Here is a tiny trained network, its code and every weight. The questions are about switching its units off for an input and a target symbol, where a switched-off unit gives its printed mean instead of its output.

import numpy as np


def w(rows, s, z=0):
    codes = np.array(rows[::2]) - 128.0
    scale = np.full(codes.shape[1], s)
    scale[-1] = z or s
    return codes * scale


def norm(h):
    return h / np.sqrt((h * h).mean(-1, keepdims=True) + 1e-5)


def f(y):
    return np.maximum(y, 0)


def softmax(a):
    e = np.exp(a - a.max(-1, keepdims=True))
    return e / e.sum(-1, keepdims=True)


def log_softmax(a):
    a = a - a.max(-1, keepdims=True)
    return a - np.log(np.exp(a).sum(-1, keepdims=True))


def net(x, mask):
    ids = ['ζθλμπω'.index(c) for c in x.split()]
    T = len(ids)
    res = E[ids] + P[:T]
    u = 0
    for l in range(2):
        q, k, v = (norm(res) @ M[l].T for M in (Q, K, V))
        z = softmax(np.where(np.tri(T) > 0, q @ k.T / 4**0.5, -1e9)) @ v
        res = res + np.where(mask[u], z, O[l][:, -1]) @ O[l][:, :-1]
        u += 1
        y = f(norm(res) @ A[l][:, :-1].T + A[l][:, -1])
        res = res + np.where(mask[u : u + 8], y, B[l][:, -1]) @ B[l][:, :-1]
        u += 8
    return log_softmax(norm(res)[-1] @ U[:, :-1].T + U[:, -1])


Q, K, V, O, A, B = {}, {}, {}, {}, {}, {}
E = w([
[151,117,254],'ζ',
[112,154,119],'θ',
[113,147,129],'λ',
[61,188,157],'μ',
[70,103,99],'π',
[173,116,83],'ω',
],0.033)
P = w([
[180,77,176],'0',
[142,105,2],'1',
[178,80,180],'2',
[177,82,166],'3',
[176,91,117],'4',
[171,94,128],'5',
[171,93,125],'6',
[172,98,112],'7',
],0.0067)
Q[0] = w([
[33,174,68],'L0H1',
[250,169,52],'L0H1',
[167,113,131],'L0H1',
[184,97,142],'L0H1',
],0.013)
K[0] = w([
[33,123,88],'L0H1',
[173,254,149],'L0H1',
[72,228,117],'L0H1',
[218,194,195],'L0H1',
],0.01)
V[0] = w([
[239,168,155],'L0H1',
[177,253,131],'L0H1',
[124,225,67],'L0H1',
[202,231,93],'L0H1',
],0.0057)
O[0] = w([
[165,114,254,5],'L0H1',
[198,166,156,105],'L0H1',
[184,126,115,167],'L0H1',
[152,156,95,73],'L0H1',
],0.008,0.0032)
A[0] = w([
[128,84,136,5],'L0N1',
[135,68,206,86],'L0N2',
[133,125,127,50],'L0N3',
[173,12,180,202],'L0N4',
[62,136,109,176],'L0N5',
[98,165,188,154],'L0N6',
[193,141,2,104],'L0N7',
[234,163,160,59],'L0N8',
],0.0099,0.0018)
B[0] = w([
[189,138,170,129],'L0N1',
[2,131,167,164],'L0N2',
[124,94,158,128],'L0N3',
[19,142,89,175],'L0N4',
[220,177,101,232],'L0N5',
[133,82,84,204],'L0N6',
[94,74,149,253],'L0N7',
[21,115,227,220],'L0N8',
],0.0088,0.005)
Q[1] = w([
[86,36,198],'L1H1',
[195,127,140],'L1H1',
[33,160,132],'L1H1',
[156,131,249],'L1H1',
],0.013)
K[1] = w([
[143,152,179],'L1H1',
[163,83,127],'L1H1',
[87,181,130],'L1H1',
[249,135,125],'L1H1',
],0.02)
V[1] = w([
[102,115,72],'L1H1',
[255,95,139],'L1H1',
[116,65,113],'L1H1',
[120,213,98],'L1H1',
],0.012)
O[1] = w([
[213,84,104,138],'L1H1',
[47,87,62,6],'L1H1',
[199,78,117,125],'L1H1',
[147,255,155,143],'L1H1',
],0.0094,0.012)
A[1] = w([
[140,15,120,253],'L1N1',
[132,131,123,68],'L1N2',
[130,94,238,194],'L1N3',
[79,66,107,247],'L1N4',
[179,104,30,187],'L1N5',
[20,173,153,26],'L1N6',
[35,187,101,165],'L1N7',
[43,161,8,159],'L1N8',
],0.014,0.0032)
B[1] = w([
[194,135,254,209],'L1N1',
[99,110,162,128],'L1N2',
[113,123,28,255],'L1N3',
[87,228,155,179],'L1N4',
[60,90,94,224],'L1N5',
[154,63,69,196],'L1N6',
[226,126,82,188],'L1N7',
[127,245,23,172],'L1N8',
],0.0086,0.0077)
U = w([
[15,149,195,139],'ζ',
[116,98,109,174],'θ',
[61,53,94,165],'λ',
[179,213,168,135],'μ',
[252,95,59,1],'π',
[141,96,126,127],'ω',
],0.019,0.0068)

Each question gives the input, a string of symbols that net reads in full, and the target symbol t.
The units are the heads (4 rows each of Q, K, V and O) and the neurons (one row each of A and B). Each row of codes is followed by its name. A weight is (code - 128) times the scale printed after its matrix; where a second scale follows, it is the last column's (O, A, B and U).
mask holds one flag per unit, layer by layer, with each layer's heads first. A switched-off unit (its flag False) gives its mean, the last column of its rows in O or B, instead of its output. The means were averaged over made-up inputs and are rounded, as every weight is.
A unit's drop is (log p(t) with every unit on - log p(t) with that unit switched off) / (log p(t) with every unit on - log p(t) with every unit switched off).
The circuit of an input: a set's keep is (log p(t) with only the set's units on - log p(t) with every unit switched off) / (log p(t) with every unit on - log p(t) with every unit switched off). Starting from the 12 units with the biggest drops (on a tie, the unit counted first), units are removed one at a time, each time the one whose removal leaves the highest keep (on an exact tie, the one counted first), for as long as the keep stays at least 0.8.
units of the circuit, in order: the units of the circuit, biggest drop first
k most important neurons: the k neurons with the biggest drops, biggest first
k most important neurons of layer l: the k neurons of layer l with the biggest drops, biggest first
drop when u is switched off: that unit's drop, to one decimal
input ζ λ ζ λ θ, target λ: 2 most important neurons of layer 0 : L0N5, L0N7
input ω π λ λ, target π: units of the circuit, in order : L0N8, L1H1, L0N5
input λ μ π μ μ π π, target π: units of the circuit, in order : L1N7
input θ θ π π λ λ ω, target ω: 3 most important neurons of layer 0 : L0N8, L0N7, L0N4
input λ θ ω, target μ: 4 most important neurons : L1N1, L0N4, L0N8, L0N5
input λ ω π π, target μ: 2 most important neurons : L1N8, L1N1
input λ λ ζ λ ζ λ λ λ, target λ: 3 most important neurons of layer 0 : L0N7, L0N5, L0N8
input λ μ ω, target μ: 3 most important neurons of layer 0 : L0N4, L0N8, L0N5
input λ λ ζ λ λ θ, target λ: 3 most important neurons : L0N7, L0N8, L0N5
input π θ ω, target ω: 3 most important neurons : L1N1, L0N4, L0N8
input λ ζ ζ λ π θ, target π: 2 most important neurons of layer 0 : L0N8, L0N6
input ζ λ λ, target λ: 2 most important neurons : L1N3, L0N8
input θ μ π λ π λ, target π: drop when L1H1 is switched off : 0.5
input π π θ λ μ, target μ: drop when L1H1 is switched off : 0.5
input ζ π π, target ζ: drop when L1H1 is switched off : 0.9
input λ λ ω ζ λ λ μ, target μ: drop when L1N5 is switched off : 0.0
